Below is a small trained network, with its code and all its weights. Each question gives an input and a target symbol and asks what happens when units are switched off, that is, made to give their printed mean instead of their output.

import numpy as np


def w(rows, s, z=0):
    codes = np.array(rows[::2]) - 128.0
    scale = np.full(codes.shape[1], s)
    scale[-1] = z or s
    return codes * scale


def softmax(a):
    e = np.exp(a - a.max(-1, keepdims=True))
    return e / e.sum(-1, keepdims=True)


def log_softmax(a):
    a = a - a.max(-1, keepdims=True)
    return a - np.log(np.exp(a).sum(-1, keepdims=True))


def net(x, mask):
    ids = ['ΓΔΘΛαβεζηπστψω'.index(c) for c in x.split()]
    T = len(ids)
    res = E[ids] + P[:T]
    u = 0
    for l in range(3):
        r = res
        for j in range(2):
            rows = slice(3 * j, 3 * j + 3)
            q, k, v = (r @ M[l][rows].T for M in (Q, K, V))
            z = softmax(np.where(np.tri(T) > 0, q @ k.T / 3**0.5, -1e9)) @ v
            o = O[l][rows]
            res = res + np.where(mask[u + j], z, o[:, -1]) @ o[:, :-1]
        u += 2
    return log_softmax(res[-1] @ U[:, :-1].T + U[:, -1])


Q, K, V, O = {}, {}, {}, {}
E = w([
[143,122,121],'Γ',
[177,192,184],'Δ',
[137,106,30],'Θ',
[98,160,124],'Λ',
[98,198,156],'α',
[158,78,73],'β',
[212,108,197],'ε',
[90,149,35],'ζ',
[129,132,225],'η',
[194,38,160],'π',
[214,137,57],'σ',
[134,233,40],'τ',
[100,15,114],'ψ',
[9,113,165],'ω',
],0.015)
P = w([
[35,172,155],'0',
[42,156,254],'1',
[41,114,217],'2',
[54,130,130],'3',
[13,137,108],'4',
[10,178,86],'5',
[5,152,95],'6',
[41,172,103],'7',
[22,143,83],'8',
],0.0021)
Q[0] = w([
[212,170,130],'0.h0',
[130,56,38],'0.h0',
[120,41,123],'0.h0',
[2,107,168],'0.h1',
[122,52,143],'0.h1',
[92,110,115],'0.h1',
],0.0093)
K[0] = w([
[137,165,110],'0.h0',
[179,163,157],'0.h0',
[129,70,91],'0.h0',
[208,153,189],'0.h1',
[135,190,254],'0.h1',
[188,214,176],'0.h1',
],0.0076)
V[0] = w([
[30,100,149],'0.h0',
[58,56,85],'0.h0',
[66,245,254],'0.h0',
[178,109,153],'0.h1',
[200,181,29],'0.h1',
[72,235,67],'0.h1',
],0.0091)
O[0] = w([
[95,124,45,159],'0.h0',
[95,74,33,96],'0.h0',
[183,96,227,252],'0.h0',
[184,40,127,153],'0.h1',
[217,255,194,24],'0.h1',
[108,220,199,73],'0.h1',
],0.0047,0.0024)
Q[1] = w([
[139,74,124],'1.h0',
[154,137,113],'1.h0',
[109,147,115],'1.h0',
[131,29,146],'1.h1',
[79,133,130],'1.h1',
[253,115,111],'1.h1',
],0.014)
K[1] = w([
[10,115,154],'1.h0',
[128,144,120],'1.h0',
[232,109,141],'1.h0',
[41,209,90],'1.h1',
[129,62,172],'1.h1',
[160,95,106],'1.h1',
],0.011)
V[1] = w([
[79,151,112],'1.h0',
[142,190,36],'1.h0',
[2,161,101],'1.h0',
[216,60,109],'1.h1',
[34,60,112],'1.h1',
[160,155,53],'1.h1',
],0.0046)
O[1] = w([
[93,99,116,116],'1.h0',
[170,28,62,6],'1.h0',
[167,253,33,130],'1.h0',
[225,109,89,124],'1.h1',
[2,81,145,177],'1.h1',
[50,200,75,70],'1.h1',
],0.0058,0.0016)
Q[2] = w([
[108,255,134],'2.h0',
[110,39,145],'2.h0',
[147,189,79],'2.h0',
[155,182,91],'2.h1',
[166,107,103],'2.h1',
[201,168,151],'2.h1',
],0.0099)
K[2] = w([
[147,138,135],'2.h0',
[113,195,106],'2.h0',
[87,68,144],'2.h0',
[103,239,186],'2.h1',
[21,200,249],'2.h1',
[57,200,28],'2.h1',
],0.012)
V[2] = w([
[113,164,174],'2.h0',
[106,229,127],'2.h0',
[80,140,151],'2.h0',
[141,75,74],'2.h1',
[121,212,70],'2.h1',
[254,103,103],'2.h1',
],0.0097)
O[2] = w([
[52,171,107,173],'2.h0',
[157,152,45,90],'2.h0',
[22,89,255,160],'2.h0',
[149,20,52,112],'2.h1',
[109,138,49,4],'2.h1',
[172,155,109,141],'2.h1',
],0.0047,0.0027)
U = w([
[114,103,162,84],'Γ',
[156,150,235,2],'Δ',
[100,110,94,107],'Θ',
[54,148,174,39],'Λ',
[54,175,205,112],'α',
[123,72,121,75],'β',
[186,72,216,19],'ε',
[46,156,115,83],'ζ',
[94,89,238,221],'η',
[164,18,182,130],'π',
[194,117,147,240],'σ',
[99,205,152,59],'τ',
[78,35,129,154],'ψ',
[1,108,166,87],'ω',
],0.0091,0.0063)

Each question gives the input, a string of symbols that net reads in full, and the target symbol t.
The units are the heads (3 rows each of Q, K, V and O). Each row of codes is followed by its name. A weight is (code - 128) times the scale printed after its matrix; where a second scale follows, it is the last column's (O and U).
mask holds one flag per head, layer by layer. A switched-off head (its flag False) gives its mean, the last column of its rows in O, instead of its output. The means were averaged over made-up inputs and are rounded, as every weight is.
A unit's drop is (log p(t) with every unit on - log p(t) with that unit switched off) / (log p(t) with every unit on - log p(t) with every unit switched off).
The circuit of an input: a set's keep is (log p(t) with only the set's units on - log p(t) with every unit switched off) / (log p(t) with every unit on - log p(t) with every unit switched off). Starting from all 6 units, units are removed one at a time, each time the one whose removal leaves the highest keep (on an exact tie, the one counted first), for as long as the keep stays at least 0.8.
units of the circuit, in order: the units of the circuit, biggest drop first
unit that matters most: the unit with the biggest drop
heads that matter: for each layer, one digit per head in row order, 1 if its drop is at least 0.15 and else 0, layers parted by /
drop when u is switched off: that unit's drop, to one decimal
input τ Θ ζ β η τ, target τ: heads that matter -> 01 / 00 / 01
input σ σ α Θ, target σ: heads that matter -> 01 / 11 / 10
input π π π π σ, target π: units of the circuit, in order -> 0.h1, 1.h0, 2.h1
input π ε η, target π: heads that matter -> 01 / 01 / 01
input Δ Γ Δ, target Δ: heads that matter -> 10 / 01 / 01
input ω η α α ω β, target ω: units of the circuit, in order -> 1.h1, 0.h1, 2.h0
input σ σ Θ, target σ: units of the circuit, in order -> 0.h1, 1.h1, 2.h0
input σ ε σ ε η η, target σ: heads that matter -> 01 / 01 / 11
input σ ε ε, target σ: units of the circuit, in order -> 1.h1, 0.h1, 2.h1
input ψ η π, target ψ: heads that matter -> 11 / 01 / 00
input σ Θ σ Θ η Δ, target σ: unit that matters most -> 1.h0
input σ Θ σ ε α, target σ: units of the circuit, in order -> 1.h1, 0.h1, 2.h0
input σ σ η α, target σ: drop when 2.h1 is switched off -> 0.3
input η Δ η Δ Γ ε η α β, target η: drop when 2.h0 is switched off -> 0.1
input σ π Δ, target σ: unit that matters most -> 1.h1
input η σ σ σ ε, target σ: drop when 1.h1 is switched off -> 0.6
input σ σ α Λ, target σ: drop when 1.h1 is switched off -> 0.4
